Below is a small trained network, with its code and all its weights. Each question gives an input and a class and asks what happens when units are switched off, that is, made to give their printed mean instead of their output.

import numpy as np


def w(rows, s, z=0):
    codes = np.array(rows[::2]) - 128.0
    scale = np.full(codes.shape[1], s)
    scale[-1] = z or s
    return codes * scale


def f(y):
    return y / 2 * (1 + np.tanh(0.7978845608 * (y + 0.044715 * y**3)))


def log_softmax(a):
    a = a - a.max(-1, keepdims=True)
    return a - np.log(np.exp(a).sum(-1, keepdims=True))


def net(x, mask):
    res = np.array(x, float).reshape(1, 4) / 4 @ E
    y = f(res @ A[0][:, :-1].T + A[0][:, -1])
    res = res + np.where(mask, y, B[0][:, -1]) @ B[0][:, :-1]
    return log_softmax(res[-1] @ U[:, :-1].T + U[:, -1])


A, B = {}, {}
E = w([
[171,136,15,254,153],'x0',
[236,106,165,143,248],'x1',
[136,144,127,127,128],'x2',
[5,201,163,192,232],'x3',
],0.0088)
A[0] = w([
[135,133,156,127,254,55],'neuron 1',
[149,112,191,146,196,119],'neuron 2',
[67,139,109,108,137,152],'neuron 3',
[155,136,164,79,127,144],'neuron 4',
[200,71,81,152,141,93],'neuron 5',
[145,117,206,52,138,216],'neuron 6',
[102,149,200,95,110,255],'neuron 7',
[225,95,181,51,136,149],'neuron 8',
[145,102,71,92,77,137],'neuron 9',
[139,176,111,110,112,158],'neuron 10',
[141,88,93,120,67,115],'neuron 11',
[49,184,65,208,102,113],'neuron 12',
[178,147,77,157,138,182],'neuron 13',
[142,118,70,84,10,206],'neuron 14',
[78,182,171,77,122,178],'neuron 15',
[161,107,129,91,151,157],'neuron 16',
[76,128,135,81,102,130],'neuron 17',
[186,118,153,127,117,114],'neuron 18',
],0.016,0.0053)
B[0] = w([
[135,207,127,205,110,228],'neuron 1',
[130,193,84,152,117,205],'neuron 2',
[104,112,161,79,111,178],'neuron 3',
[112,152,104,90,132,178],'neuron 4',
[196,61,126,147,140,218],'neuron 5',
[89,201,111,71,157,237],'neuron 6',
[117,154,208,89,103,222],'neuron 7',
[136,136,48,61,179,246],'neuron 8',
[146,153,133,176,120,194],'neuron 9',
[113,126,127,132,130,141],'neuron 10',
[145,146,131,180,124,186],'neuron 11',
[30,77,73,85,155,251],'neuron 12',
[158,81,82,161,104,212],'neuron 13',
[114,252,87,189,130,248],'neuron 14',
[122,110,216,97,104,215],'neuron 15',
[148,133,106,96,137,172],'neuron 16',
[123,126,196,123,133,185],'neuron 17',
[142,98,120,103,149,171],'neuron 18',
],0.029,0.014)
U = w([
[172,212,142,127,107,182],'0',
[114,120,59,74,175,212],'1',
[124,118,73,232,79,122],'2',
[251,80,99,134,136,41],'3',
[134,116,182,112,74,3],'4',
],0.014,0.0039)

Each question gives the input, the list of numbers given to net, and the class t.
The units are the neurons (one row each of A and B). Each row of codes is followed by its name. A weight is (code - 128) times the scale printed after its matrix; where a second scale follows, it is the last column's (A, B and U).
mask holds one flag per neuron, in row order. A switched-off neuron (its flag False) gives its mean, the last column of its row in B, instead of its output. The means were averaged over made-up inputs and are rounded, as every weight is.
A unit's drop is (log p(t) with every unit on - log p(t) with that unit switched off) / (log p(t) with every unit on - log p(t) with every unit switched off).
The circuit of an input: a set's keep is (log p(t) with only the set's units on - log p(t) with every unit switched off) / (log p(t) with every unit on - log p(t) with every unit switched off). Starting from the 12 units with the biggest drops (on a tie, the unit counted first), units are removed one at a time, each time the one whose removal leaves the highest keep (on an exact tie, the one counted first), for as long as the keep stays at least 0.8.
circuit, biggest first: the units of the circuit, biggest drop first
top k neurons: the k neurons with the biggest drops, biggest first
drop of u: that unit's drop, to one decimal
input [-8,4,6,-4], class 1: circuit, biggest first -> (neuron 8)
input [0,1,8,-1], class 1: top 3 neurons -> (neuron 1; neuron 5; neuron 14)
input [0,-2,-5,4], class 4: top 2 neurons -> (neuron 8; neuron 6)
input [2,1,-2,-5], class 3: top 2 neurons -> (neuron 5; neuron 1)
input [8,7,2,0], class 3: top 2 neurons -> (neuron 5; neuron 14)
input [6,1,-3,5], class 2: top 2 neurons -> (neuron 8; neuron 6)
input [6,1,4,-6], class 3: top 2 neurons -> (neuron 5; neuron 1)
input [2,-6,0,0], class 2: top 2 neurons -> (neuron 8; neuron 6)
input [1,-2,-2,-2], class 2: top 2 neurons -> (neuron 6; neuron 7)
input [-2,4,5,-1], class 1: drop of neuron 17 -> 0.0
input [-3,4,5,-8], class 1: drop of neuron 8 -> 2.1
input [0,5,5,-2], class 1: drop of neuron 8 -> 1.6
